Known rows, with every step that occurs:
d, f, h, x, q, w: [ 108  166  371  176   60 -292 -305 -229    5  429  -83 -114   -8  -15
  132   90  111 -305   63  475  203 -167  384 -131 -215  328    6  263
 -146  291 -123  399  254 -181   58 -104  151  130  -25   10  146  -72
  -98   -5   22  275]
q, w, v, h: [ -99   72  143 -186   -2 -407  -44  -58   67  290  140   12  150 -582
  -20   27  147  -80  -49   67 -120 -110  -77   47    4   85   86 -140
  240  -20  -64  -54  247   45   10   -6 -138  111   32  121 -190  109
 -199  175  -64   13]
h, w, q, v, d, f, n, u: [ -20  119   55   26   20   53 -269 -175   58  -84   72 -333 -344 -538
  -40   46  148 -212  172  358  448  -97  362 -193  129 -240   53 -316
 -424  160  -90  436 -196 -181 -258 -169  -15  -39    7  125   81   88
 -137  203  -58  -81]
v, d, w, x, h, q, f, n: [-100  107  261   -8 -108   88 -343  129  163  -73 -295 -427 -121  357
 -211   19  173 -243  -46  398  -50   79  -36 -253  150 -250   32  397
 -241  423 -113  182 -526   33 -406   75 -524  -36    3   54  149  -21
  -44  247 -101  134]
n, f, x, h, d, w, q: [  -4   22  236  -95  -51 -113 -374    9  127  216 -196 -220 -102  415
  -44   26  312 -231   56  518  290   65   62 -201  132  100  -42   -6
   29  231  -35   73 -117  486 -352 -284 -188  -19    4 -107 -423 -148
  219  109  -17  356]
x, q, w, v, h, d, f: [ -27  162  547 -196   13 -234 -302 -128  121  139  134  -16  358 -246
   64   62  -28 -251  133  411   85 -114  -15  -70  -71   -6   -6  148
   46  -44 -101  134  227  178 -147 -159 -129   48   84  107   -2  145
 -119  386 -158  159]
d, w, v, h, q, f: [ -56   36  153 -102    8 -259 -277  129  176  102 -113 -189  137 -300
 -165    5  163 -222  -12  336 -202  184   24 -205   22 -310   35  269
   22  -55  -58  178 -195   23 -260   23 -216   -1  140   96  177   45
   -3  271  -90  164]
w, q, d, v: [-328   93   -8   32   -6  140  -99  105  171 -161    1   43  -23 -391
  -82  -88  208 -148   66   66  288  232  205  -97   12 -203   27  -24
 -151  128    1  193   93  174  -48  -16  162  -66   82  -58 -295  164
  -46   61   -4   54]
x, h, d, f, n, v, w, q: [  91   77   98 -187  -77   41  -89  -20   64  -32  -10  -42  140  304
   -4   43  -85   13  -10  473  200   98   19 -138  264 -325  -40   20
 -118   74    6  351 -299  160 -395 -299  194  -46  259   30 -238  117
   98  469 -205  114]
q, v, h, d, f, n: [ 257  191  200  -55   54 -111 -152 -113   37 -111  134  -24  -42 -267
  -12   28  -47 -106  -17  349   41  107 -155 -284   76 -112  -61  -77
  118   45 -111  127 -111  198 -138 -203    1   63  147  123    7   72
  -42  259  -69   -9]
f, x, q, w, v, h, d: [  70   92  480 -170    2 -474 -312  -42   65  300  102  -65   50 -207
  -10   77    3 -293   -1  449   86 -133  -78  -54  -13  235    1   91
  102  155 -117  -83  309  307 -128 -203 -297   58  -33   -9 -363  -77
 -203  277 -123  158]
d, v, h, x, q: [  26  111  136  -23  117 -197 -207   33  124   94   52  -46 -115 -530
  -39   22  185 -313   89  460  241  -93  343  -17 -152  123    3   -1
  188  -20  -17  116  240   85    7  -86  248    8   71  -58 -274 -142
  -34  128    0  220]
n, h, w, v, d, f, x: [-186   79  365   28  -13 -484 -438   50  113  351  196  -84  -97 -403
   13   20   44 -344  155  348    2   -2  241  -51  124  107   71  200
 -159  139 -101   17 -290 -277  -88 -109  237   95   55  159   27   92
 -381  436 -150  178]
x, q, d, v: [-300  115  210    7   -2  129 -196  175  176  -67  -11   94  -14 -441
   -7 -112   48 -173   80   87  253  120  145 -168   21   94   10  130
 -129  155  -10  155   35  191  -42   10  -34  -61  117  -75 -206  110
 -146   71    5   92]
u, x, w, d: [-105  146  231  -56   22    4   -9   -2  -88  183   21 -114  -91  192
  -88  -66  346 -158   47  186  -14    2 -127   50 -103   81  112  135
 -318   49  -52   70 -189 -295  -41  195 -484   32  -57 -116  -87   17
 -210  278  -68   88]
d, v, w, x, q: [-305   64  164  -69   -1   94   -4  258  121  105   -2    2  -29 -336
    9  -82  312 -180  -87  314  496   33  344  179   80   10   57  162
  -65  274  -10  235 -290  -70  -72   21 -314  -61  119 -103 -312   49
 -110  352  -61  119]
v, w, d, f, x: [-151  125  156  -67   44  149 -161  117    3  134  126   -3  127  376
   40  -59  294  -89   42  502   16  386   55 -187  199  -85   27  314
 -314  107  -40   91 -370 -295 -169   29 -106   14   14  -11   -9  -27
 -264  468  -79  144]
x, q, d, f, n, h, w, v: [-163  151  307   84   -8 -324 -365  -20  140  162  115 -145   70 -545
   81   -4 -163 -196  143  230  222 -184  315 -274  245  232   43  145
 -272  297 -119  374 -146  -79 -186 -128  415   -3  204  175  137  105
 -264  278 -112   41]
w, v, h, x, q, d, f: [-151  164  372  -23   80 -100 -535   34  164   63  115    4  202 -415
    6  114  182 -308  165  496  134  -44  302 -159  -13   47   33  437
  106  -62  -93  330  -58 -134 -127   93  571  -13   64   86  184  -41
 -252  346 -129  334]
v, d, f, x, h: [  54   96  331  -49  -69   94 -396   56  108  100   32   56  171  315
   89   54  149 -188   87  406 -174   96  -91 -233   33   34    6  308
  -67  128  -53  -16 -246   -5 -167  -84  164   91  -36   -1   33  -60
 -194  303  -68  237]
q, d, v, h, x: [-223  169   63  -37  105 -149 -331   48  121   75  107  120 -190 -633
 -146  -29  321 -266   75  246  141  250  307 -141   51  107   40   92
  196   16  -52   37  112  -25   95   67  236   41   99   27 -306   43
 -299  123   37  231]
w, q, v, d, f, x, h: [  45  114  389    7  -57    6 -318   55  214   51   22  -34  -10  -96
   61   69  292 -332   61  584  118   38  -47 -215  -65 -205   36  131
    2  206  -89  237 -182  186 -323 -208  237   49  -36  -88 -160  -80
   -2  266 -122  249]
x, h, d, f, n: [ 274  118  167  -73  -69  122 -164 -105    5 -107   -1  -98  142  418
   73   34 -119   -2  114  261  -34  145 -169 -268  156  -75 -103  166
  -55   99  -48   72 -132  183 -193 -149   28   49  144  104   20   56
   41  128  -68   28]
d, f, n, h: [ 156  140    5  154   -3  -19 -117 -134   32  -14  100  -72  183   66
  121   57 -102   13  -12   50  -57  -79  179 -229  120  111  -48  -23
 -174  174  -46  212 -124  130 -112 -158  407   77  101  103  139   36
   32  215   -2  -80]
w, q, d, f, v: [-133  108  145  157  -34   82 -248    0  100 -112   32  143   70 -305
    3   17  146 -158   87  350  358  200  266 -183  -68 -285   21  218
 -284  211  -64  329  -31  133  -55 -150  502   -9  118  -10   53  173
   78  134  -96  124]
n, h, w, x: [ -66   41  307   59   35 -434 -187 -101   49  307   29  -87 -188 -300
  -51  -25   95 -275   13  155  403 -245  447  206   64  305   96  -84
   83  248  -94   89  -69 -144   71 -168  108   36   48   25 -258  -29
  -53  137  -14  163]
f, h, w, x, q: [ 116   13  459  117   37 -400 -189  -65    3  344 -182 -165 -170 -212
  -27  -55   31 -296  -21  409  426 -416  338  152 -154  457   71  -14
    2  328 -116  194   19 -280  162 -183   66   -5   27  -26 -134 -122
  -56   12   -7  281]
x, h, q, v, w, d: [-155  122  354 -243    0  -52   24  139  168  118  -38  -90  -41 -358
 -155 -119  284 -139   57  499   27  269 -277 -191  151 -204   40  178
   43   29  -88   57 -168  -36 -396  -42 -542  -57  162  -99 -492   64
 -105  266 -193  161]
n, h, d, f, x, w: [ 167  142  407   26  -12 -230 -214 -102   -8  309   87   45  108  344
  104   57  108 -255   18  341  163  100  238 -168   36  343  -28  328
 -179  232 -130  126 -240  157  -39 -148   10  105   50  -79  -35  123
 -158  478  -36  197]
h, w, x, q, v, d, f, n, u: [ -37  169  407   27   15   73 -443  -39   78   25   17 -343 -397 -525
   -6   29  146 -336  118  472  675 -222  437  -56  113   62   76  -41
 -322  338 -137  482 -471 -246 -225  -60 -250  -35   -6   85  100  -19
 -253  311  -84   27]
f, d, w, x, q, v: [-326  123  312   96  -38  -19 -203  263  118  199 -165 -155 -321 -286
 -131  -31  313 -257 -109  321  593  -95  243   -6   20  124  146  471
   21  453 -123  257 -323  234 -191   24 -744  -86  -17 -142 -122    6
  -16   72  -51  174]
x, w, d, v, h, q, f, n: [  70  187  154 -140   42   -8   76   81  136 -133  -72 -294   43 -231
 -184 -124  143 -197  -19  529 -121  314  -69 -336  -19 -149   -1  -35
 -224   41 -109  192 -269  108 -206  103 -269  -11  170    8  -32  170
 -150  472  -94   51]
u, x, h, w: [ 123   36  184  -80   -9 -318 -294 -116  -27  403   -3   31 -149 -134
   22  -15  173 -235   96  245   43 -120   10    5   17  104  102    1
  -43  145  -38   91   76 -301  -70 -223 -125  130   92  -28 -245 -196
  -87  -58    1  213]
f, n, x, h, d, v, w: [-111   95  -33 -207  -74 -125 -111  141   58  115   18  -69  -87   23
 -122 -132  176   67  -52  274  321  248   46  -75  320   78  -34   -5
  -53  334   -4   59  -70  -23 -251  -96 -356   18  246  -44 -675  146
 -116  181  -26   19]
x, h, d, v, w, q: [-162   34  141 -216  -50   45   33   47  140  -13   11   14   59 -134
  -67  -73  270 -147   97  349  259  184  104  -17  157 -229  -36  -30
   19   39   14   32   61  272 -203 -222 -279  -73  217  -72 -653  210
   95  246  -94  191]
u, x, h, q, d, w, v: [-289  164  179  -95  -96 -173 -506  206  121  340 -124  -65    6 -204
 -170  -30  404 -219   76  165 -102  292 -184 -222  119 -209  120  662
 -227  266  -64  170 -154 -216 -335   81 -496   66  135  -44 -215  -10
 -295  142 -116  151]
q, d, f, n, v, w, x: [-302  164   52  -52  -42  132 -251  207   43   66   31  107  -30    3
  -38  -18   92   22 -208  224  338  288  228  -69  385 -111   89  304
 -188  347  -50  477 -778 -287 -178  101  144    0  187   86   66  144
 -366  573 -133   55]
n, x, q, w, d: [-274  152  407  -67   29 -158 -232  -42   99  164  -36 -231   49  205
 -101 -109  103 -116   75  315  402 -199   68   46 -121  251   83  -47
 -255  251  -53  177  400  -99 -221    4 -274  -36 -121 -154 -342  -68
  -51   35  -35   67]

Rows:
[  44  191   71  133   50  363 -585 -136    7 -102    3 -212  -92   61
   61  146  117 -147  184  314  417   22  587 -354  190  168  -48  289
 -422  197  -68  540 -169  -68 -216   75  288  -47  -26   43  235 -122
 -201  125   31   78] | h, x, q, d, f, n, u
[  38   62  105  -18   84 -189  -44  -51  140   82  -28 -140 -103 -381
  -63   59  438 -428    2  572  273   30  556  -36 -170  -79   44  -70
   95   -6  -70  432  -69  127  -38   31  281   16   68  -64  -40   49
   85  284    7  345] | d, v, h, x, w, q, f
[-322  146  229   14  -30  113 -670   96   42  252  -26 -122 -134 -314
  -80    5  437 -229  141   -4  261  -33  312 -113  147  149  114  341
 -423  167   -1  330 -174 -103 -220  130 -574  -32   19  -44 -151  -31
 -249  155    8  106] | n, u, x, q, d, w, v
[ -82  227  414 -126   78 -245 -204   45  153  266  104  -64   -2 -333
  -28 -123  247 -333   48  546  139   60    7 -165  -98  278   70 -137
  -58  207  -68  -62  387  262  -53 -172 -275   77  -12 -109 -590 -107
 -220  270  -10  140] | f, x, q, w, d, v, h
[-106  181  192  143  -48  -11 -263  -32  -11  179   30  181   20 -239
   31   46  431 -273    1  414  374  116  270 -123 -167 -180  122  374
 -531  376 -116  520 -207 -123  -54  -57  172   87   88 -132  108  158
 -105  333  -98  177] | u, x, w, q, d, f, v
[ 205  100  480  -99   24 -172 -445   50  101   61  120  -16  277   20
   65   90  -23 -282   97  614   59   14    0 -125  -53   21  -59  320
   59  -43  -77   79  -64  170 -175 -195  238   20   62   20  -21  -93
 -103  466 -166  253] | w, v, h, d, f, x, q
[-205  126  130  160   72    3 -325 -122   36  161  -37   32   89    9
  -31   72  400 -203   19  491  208   74  549 -216   80   23   17  332
 -243  220 -109  461  -89 -370  -29  -30  466  -28   52   23   66   82
 -193  263  -23  385] | v, w, q, d, f, h, x
[ 133  202  275  -53  -27  -14 -576 -168   15  238   95 -147 -374 -512
   22   33  290 -293  173  353  166  -51  127 -245  178   13   88  -97
 -309  205  -93  352 -341 -301 -282 -175 -345  145   99  100 -104  -52
 -283  184  -34   89] | q, v, d, f, n, u, x, h, w
[ 126  136  113 -126  -66   41 -296  -62    4   65   13    4   65  376
   -6   82   53  -96  -34  503  138   80   -8  -92  194 -393   -7  109
 -296  141    7  446 -336   -8 -454 -332   46   27  229  -30 -279  -30
   57  504 -209  170] | u, x, h, d, f, n, v, w, q
[-325  181  447  -78   67   22 -252  158  170  111   63  -78   83 -100
  -29 -137  306 -142   46  601  521   50  156  -63   32  -11   75  168
 -209  173  -57  470 -212 -317 -385    5 -129  -74   83 -147 -178   12
  -71  382 -116  184] | n, x, q, v, w, d, f
[ -91   34  512   30   12 -150 -366   77  151  119 -157  -33  -27  -31
 -109 -152   73 -258  -56  497  355   56  415  -64    2  279  -90   58
 -132  207  -40  335 -120   48 -136 -157 -267  -62  229  -99 -384  171
   94  213    6  440] | n, x, q, f, h, d, v, w
[-313   88   56  -37  -26   15 -144  194  175  184  -76    7 -101 -342
   19  -49  453 -233  -90  369  448  274  299 -184   74  207   41  -57
 -160  325  -79  363 -377  265 -140   43  107    7   38 -166 -272  111
 -203  334    6  259] | n, f, x, w, q, d, v
[  30   61  602  154  -27 -280 -528   21   32  264 -207 -252 -208   70
 -106  -24  100 -422   58  327  -67  -76   72  -88 -103   90  -24  381
 -219  136  -54  245 -243   62 -139  -56 -616    8  121   32   21   11
  111   89  -65  390] | u, x, q, f, h, d, w, v
